Below are the code and all the weights of a small trained network. Each question names an input and a target symbol and asks about switching units off, where a switched-off unit gives its printed mean instead of its output.

import numpy as np


def w(rows, s, z=0):
    codes = np.array(rows[::2]) - 128.0
    scale = np.full(codes.shape[1], s)
    scale[-1] = z or s
    return codes * scale


def norm(h):
    return h / np.sqrt((h * h).mean(-1, keepdims=True) + 1e-5)


def f(y):
    return np.maximum(y, 0)


def softmax(a):
    e = np.exp(a - a.max(-1, keepdims=True))
    return e / e.sum(-1, keepdims=True)


def log_softmax(a):
    a = a - a.max(-1, keepdims=True)
    return a - np.log(np.exp(a).sum(-1, keepdims=True))


def net(x, mask):
    ids = ['ΓΔΞΠΨαεζηλμτφω'.index(c) for c in x.split()]
    T = len(ids)
    res = E[ids] + P[:T]
    u = 0
    for l in range(2):
        r = norm(res)
        for j in range(2):
            rows = slice(2 * j, 2 * j + 2)
            q, k, v = (r @ M[l][rows].T for M in (Q, K, V))
            z = softmax(np.where(np.tri(T) > 0, q @ k.T / 2**0.5, -1e9)) @ v
            o = O[l][rows]
            res = res + np.where(mask[u + j], z, o[:, -1]) @ o[:, :-1]
        u += 2
        y = f(norm(res) @ A[l][:, :-1].T + A[l][:, -1])
        res = res + np.where(mask[u : u + 16], y, B[l][:, -1]) @ B[l][:, :-1]
        u += 16
    return log_softmax(norm(res)[-1] @ U[:, :-1].T + U[:, -1])


Q, K, V, O, A, B = {}, {}, {}, {}, {}, {}
E = w([
[169,71,115,72,51,157],'Γ',
[190,184,123,116,170,125],'Δ',
[176,61,163,24,149,133],'Ξ',
[90,46,73,220,139,150],'Π',
[58,96,117,109,113,154],'Ψ',
[156,136,172,74,247,147],'α',
[150,164,88,164,123,148],'ε',
[48,104,162,154,168,144],'ζ',
[171,32,140,83,99,134],'η',
[114,29,100,100,107,169],'λ',
[85,187,91,77,140,191],'μ',
[137,111,151,133,151,147],'τ',
[83,86,99,178,95,162],'φ',
[152,111,91,189,115,156],'ω',
],0.015)
P = w([
[89,118,186,174,132,176],'0',
[126,87,47,151,224,162],'1',
[110,95,212,96,61,77],'2',
[85,79,51,122,219,103],'3',
[114,74,165,112,32,2],'4',
[84,97,55,140,224,141],'5',
],0.0088)
Q[0] = w([
[68,76,251,33,207,213],'L0H0',
[123,168,80,71,19,254],'L0H0',
[182,129,91,113,150,239],'L0H1',
[22,190,145,13,74,76],'L0H1',
],0.0052)
K[0] = w([
[157,110,160,149,201,246],'L0H0',
[151,160,88,102,92,176],'L0H0',
[132,118,122,150,153,255],'L0H1',
[133,69,121,144,136,4],'L0H1',
],0.0076)
V[0] = w([
[119,131,32,120,166,86],'L0H0',
[204,71,185,208,152,39],'L0H0',
[127,44,136,141,255,150],'L0H1',
[229,136,97,148,145,70],'L0H1',
],0.0047)
O[0] = w([
[181,42,41,162,193,58,128],'L0H0',
[218,108,108,39,94,232,2],'L0H0',
[64,76,136,136,133,35,186],'L0H1',
[254,156,211,121,189,45,16],'L0H1',
],0.0048,0.0042)
A[0] = w([
[104,133,254,153,175,141,6],'L0N0',
[71,187,144,56,94,112,136],'L0N1',
[173,212,138,77,138,101,102],'L0N2',
[161,107,164,216,54,110,92],'L0N3',
[115,221,138,145,106,51,55],'L0N4',
[184,85,89,101,190,118,147],'L0N5',
[112,202,164,153,137,69,107],'L0N6',
[107,175,145,98,4,152,101],'L0N7',
[168,191,161,78,72,35,2],'L0N8',
[81,142,81,105,154,116,125],'L0N9',
[144,111,149,143,60,181,25],'L0N10',
[154,84,74,190,135,91,122],'L0N11',
[143,114,85,155,99,146,133],'L0N12',
[122,49,103,51,112,98,65],'L0N13',
[156,168,73,107,193,139,124],'L0N14',
[134,163,45,113,118,216,169],'L0N15',
],0.0098,0.0048)
B[0] = w([
[124,180,150,117,107,68,148],'L0N0',
[162,151,115,131,121,89,221],'L0N1',
[109,141,169,165,207,105,138],'L0N2',
[228,47,71,130,136,137,168],'L0N3',
[196,75,255,155,95,163,147],'L0N4',
[47,198,93,146,107,122,182],'L0N5',
[124,79,190,133,139,151,148],'L0N6',
[130,154,52,117,100,124,201],'L0N7',
[181,119,110,40,220,100,146],'L0N8',
[175,130,141,133,126,95,255],'L0N9',
[161,104,122,91,65,130,147],'L0N10',
[122,131,154,96,167,119,182],'L0N11',
[109,138,165,120,130,112,164],'L0N12',
[112,120,137,173,169,131,180],'L0N13',
[96,30,134,121,67,147,195],'L0N14',
[101,137,164,140,182,108,251],'L0N15',
],0.0097,0.0064)
Q[1] = w([
[167,72,203,116,21,39],'L1H0',
[200,154,230,109,34,57],'L1H0',
[214,88,254,132,44,86],'L1H1',
[213,105,93,69,42,36],'L1H1',
],0.0089)
K[1] = w([
[108,39,76,95,137,30],'L1H0',
[134,130,105,130,160,60],'L1H0',
[126,83,102,102,144,9],'L1H1',
[134,98,59,103,166,76],'L1H1',
],0.015)
V[1] = w([
[142,164,121,255,168,193],'L1H0',
[168,64,176,125,153,193],'L1H0',
[131,144,22,89,176,181],'L1H1',
[88,105,158,141,34,151],'L1H1',
],0.01)
O[1] = w([
[154,64,64,110,154,228,222],'L1H0',
[112,25,205,107,41,138,5],'L1H0',
[41,115,104,15,208,141,83],'L1H1',
[216,127,180,170,160,1,224],'L1H1',
],0.0078,0.0033)
A[1] = w([
[141,197,64,77,188,218,148],'L1N0',
[140,175,81,125,194,254,132],'L1N1',
[178,49,70,112,162,133,55],'L1N2',
[128,65,154,145,155,125,134],'L1N3',
[55,219,154,144,208,160,46],'L1N4',
[76,95,162,181,23,150,71],'L1N5',
[156,94,97,191,31,147,141],'L1N6',
[91,146,77,222,38,120,70],'L1N7',
[153,106,91,60,139,236,37],'L1N8',
[220,119,81,151,155,100,139],'L1N9',
[57,160,76,139,148,130,57],'L1N10',
[54,125,163,155,146,81,86],'L1N11',
[185,164,208,117,100,147,62],'L1N12',
[198,50,126,97,139,152,2],'L1N13',
[108,95,159,222,159,162,164],'L1N14',
[35,161,62,182,126,150,71],'L1N15',
],0.011,0.0051)
B[1] = w([
[185,252,196,95,85,106,255],'L1N0',
[166,230,166,53,72,95,241],'L1N1',
[133,221,197,129,139,94,190],'L1N2',
[188,155,115,130,164,136,183],'L1N3',
[57,62,96,166,192,61,217],'L1N4',
[75,170,109,76,173,165,158],'L1N5',
[114,137,81,133,212,151,175],'L1N6',
[104,170,166,179,96,186,166],'L1N7',
[181,93,141,188,98,157,175],'L1N8',
[148,119,103,117,102,212,189],'L1N9',
[175,114,113,143,100,85,207],'L1N10',
[141,125,146,132,73,234,192],'L1N11',
[148,82,89,132,158,108,145],'L1N12',
[97,174,95,233,48,73,158],'L1N13',
[135,127,104,56,94,79,213],'L1N14',
[162,139,97,124,61,65,220],'L1N15',
],0.011,0.0077)
U = w([
[159,62,61,50,68,100,80],'Γ',
[193,116,166,95,219,151,143],'Δ',
[92,98,248,90,88,106,119],'Ξ',
[129,99,49,147,208,102,128],'Π',
[67,112,89,147,27,122,115],'Ψ',
[49,123,195,153,192,86,159],'α',
[188,162,166,66,66,232,103],'ε',
[46,186,196,163,119,192,149],'ζ',
[167,32,168,109,101,95,131],'η',
[80,90,140,76,125,183,249],'λ',
[77,222,121,76,151,66,117],'μ',
[171,147,194,227,139,103,88],'τ',
[80,193,75,148,179,208,142],'φ',
[180,104,51,156,108,207,138],'ω',
],0.016,0.011)

Each question gives the input, a string of symbols that net reads in full, and the target symbol t.
The units are the heads (2 rows each of Q, K, V and O) and the neurons (one row each of A and B). Each row of codes is followed by its name. A weight is (code - 128) times the scale printed after its matrix; where a second scale follows, it is the last column's (O, A, B and U).
mask holds one flag per unit, layer by layer, with each layer's heads first. A switched-off unit (its flag False) gives its mean, the last column of its rows in O or B, instead of its output. The means were averaged over made-up inputs and are rounded, as every weight is.
A unit's drop is (log p(t) with every unit on - log p(t) with that unit switched off) / (log p(t) with every unit on - log p(t) with every unit switched off).
The circuit of an input: a set's keep is (log p(t) with only the set's units on - log p(t) with every unit switched off) / (log p(t) with every unit on - log p(t) with every unit switched off). Starting from the 12 units with the biggest drops (on a tie, the unit counted first), units are removed one at a time, each time the one whose removal leaves the highest keep (on an exact tie, the one counted first), for as long as the keep stays at least 0.8.
units of the circuit, in order: the units of the circuit, biggest drop first
most important unit: the unit with the biggest drop
top k neurons in layer l: the k neurons of layer l with the biggest drops, biggest first
which heads matter: for each layer, one digit per head in row order, 1 if its drop is at least 0.15 and else 0, layers parted by /
input ε μ μ τ, target ε: which heads matter -> 00 / 10
input τ Δ μ τ μ ε, target τ: units of the circuit, in order -> (L1H1 L0H0)
input Ξ Π μ Γ ε, target ε: units of the circuit, in order -> (L0H0 L1N9)
input φ Ψ Ψ, target Ψ: units of the circuit, in order -> (L1N0 L1N1)
input Γ η ω μ, target α: which heads matter -> 00 / 11
input Ψ μ φ τ λ τ, target Π: units of the circuit, in order -> (L1N0 L1N1)
input η τ λ, target λ: most important unit -> L1H0
input ζ τ μ ε Ψ Γ, target ω: which heads matter -> 00 / 01
input Π ε ω μ μ τ, target Γ: top 3 neurons in layer 0 -> (L0N5 L0N4 L0N3)
input μ μ φ, target φ: top 2 neurons in layer 0 -> (L0N3 L0N5)
input ω μ η μ, target λ: which heads matter -> 10 / 10
input μ τ μ Γ, target μ: which heads matter -> 01 / 10
input Δ ε τ μ, target φ: which heads matter -> 01 / 11
input μ ζ τ, target τ: which heads matter -> 00 / 11
input τ ε ζ, target ζ: which heads matter -> 00 / 01
input ω τ ε ω μ μ, target λ: top 3 neurons in layer 0 -> (L0N3 L0N14 L0N10)
input μ φ φ, target φ: most important unit -> L1N6
input Δ μ μ φ μ, target φ: which heads matter -> 10 / 01
input μ Ψ μ, target Ψ: top 2 neurons in layer 0 -> (L0N14 L0N4)
input α ζ μ Δ, target Ψ: most important unit -> L0N5
input τ τ τ μ μ μ, target τ: top 2 neurons in layer 0 -> (L0N0 L0N15)
input ω μ μ ω, target λ: top 3 neurons in layer 0 -> (L0N3 L0N1 L0N5)
input ω μ μ τ, target λ: top 3 neurons in layer 0 -> (L0N3 L0N5 L0N1)
input μ μ Ξ, target Ξ: top 3 neurons in layer 1 -> (L1N11 L1N4 L1N0)
